Below are the code and all the weights of a small trained network. Each question names an input and a class and asks about switching units off, where a switched-off unit gives its printed mean instead of its output.

import numpy as np


def w(rows, s, z=0):
    codes = np.array(rows[::2]) - 128.0
    scale = np.full(codes.shape[1], s)
    scale[-1] = z or s
    return codes * scale


def f(y):
    return y / 2 * (1 + np.tanh(0.7978845608 * (y + 0.044715 * y**3)))


def log_softmax(a):
    a = a - a.max(-1, keepdims=True)
    return a - np.log(np.exp(a).sum(-1, keepdims=True))


def net(x, mask):
    res = np.array(x, float).reshape(1, 8) / 4 @ E
    y = f(res @ A[0][:, :-1].T + A[0][:, -1])
    res = res + np.where(mask, y, B[0][:, -1]) @ B[0][:, :-1]
    return log_softmax(res[-1] @ U[:, :-1].T + U[:, -1])


A, B = {}, {}
E = w([
[136,111,6,114],'x0',
[122,123,66,111],'x1',
[122,191,15,252],'x2',
[134,153,98,11],'x3',
[110,191,136,41],'x4',
[76,41,36,63],'x5',
[9,207,102,119],'x6',
[2,80,140,160],'x7',
],0.0055)
A[0] = w([
[182,34,82,199,178],'N0',
[179,201,176,60,191],'N1',
[224,68,103,191,220],'N2',
[145,232,126,124,131],'N3',
[53,173,4,83,156],'N4',
[114,48,149,2,248],'N5',
[3,67,167,91,168],'N6',
[201,205,186,97,154],'N7',
[37,188,191,222,140],'N8',
[107,139,29,130,170],'N9',
[63,113,104,222,193],'N10',
[198,207,173,124,126],'N11',
[239,168,140,124,253],'N12',
[126,101,187,2,202],'N13',
[70,173,22,70,123],'N14',
[122,29,200,51,225],'N15',
],0.0075,0.0047)
B[0] = w([
[103,52,56,194,195],'N0',
[181,83,195,125,188],'N1',
[149,21,122,236,208],'N2',
[171,241,191,88,154],'N3',
[217,209,10,51,228],'N4',
[121,21,88,92,255],'N5',
[37,156,117,81,214],'N6',
[194,120,238,114,177],'N7',
[68,236,192,148,193],'N8',
[164,189,49,137,194],'N9',
[75,232,77,189,202],'N10',
[169,163,225,133,163],'N11',
[193,59,193,183,212],'N12',
[129,1,161,86,226],'N13',
[221,124,34,53,203],'N14',
[74,10,120,112,240],'N15',
],0.007,0.0074)
U = w([
[1,229,166,164,133],'0',
[118,108,97,237,107],'1',
[47,89,135,58,62],'2',
[141,85,136,143,252],'3',
[190,145,232,139,66],'4',
[168,205,54,76,101],'5',
],0.0095,0.004)

Each question gives the input, the list of numbers given to net, and the class t.
The units are the neurons (one row each of A and B). Each row of codes is followed by its name. A weight is (code - 128) times the scale printed after its matrix; where a second scale follows, it is the last column's (A, B and U).
mask holds one flag per neuron, in row order. A switched-off neuron (its flag False) gives its mean, the last column of its row in B, instead of its output. The means were averaged over made-up inputs and are rounded, as every weight is.
A unit's drop is (log p(t) with every unit on - log p(t) with that unit switched off) / (log p(t) with every unit on - log p(t) with every unit switched off).
The circuit of an input: a set's keep is (log p(t) with only the set's units on - log p(t) with every unit switched off) / (log p(t) with every unit on - log p(t) with every unit switched off). Starting from the 12 units with the biggest drops (on a tie, the unit counted first), units are removed one at a time, each time the one whose removal leaves the highest keep (on an exact tie, the one counted first), for as long as the keep stays at least 0.8.
circuit, biggest first: the units of the circuit, biggest drop first
top k neurons: the k neurons with the biggest drops, biggest first
drop when u is switched off: that unit's drop, to one decimal
input [7,7,2,-8,1,-7,8,1], class 0: circuit, biggest first : N8
input [4,-5,7,-4,2,2,1,8], class 0: circuit, biggest first : N8; N10
input [8,0,-1,-7,4,6,-5,0], class 1: top 2 neurons : N0; N2
input [-2,-7,-5,5,-2,-4,6,-2], class 4: circuit, biggest first : N7; N1
input [6,3,2,-1,1,8,-7,-7], class 1: circuit, biggest first : N2; N0
input [6,5,-3,1,-8,7,-5,2], class 1: circuit, biggest first : N0; N2
input [2,2,-7,6,4,-2,-3,-5], class 4: top 4 neurons : N7; N1; N12; N11
input [3,5,8,0,1,-3,3,6], class 5: drop when N4 is switched off : 0.2
input [-4,3,4,-5,-1,7,6,-4], class 5: drop when N4 is switched off : 0.1
input [-1,-3,5,6,7,-4,0,4], class 4: drop when N7 is switched off : 0.2
input [4,6,-4,6,-1,5,6,2], class 5: top 2 neurons : N4; N14
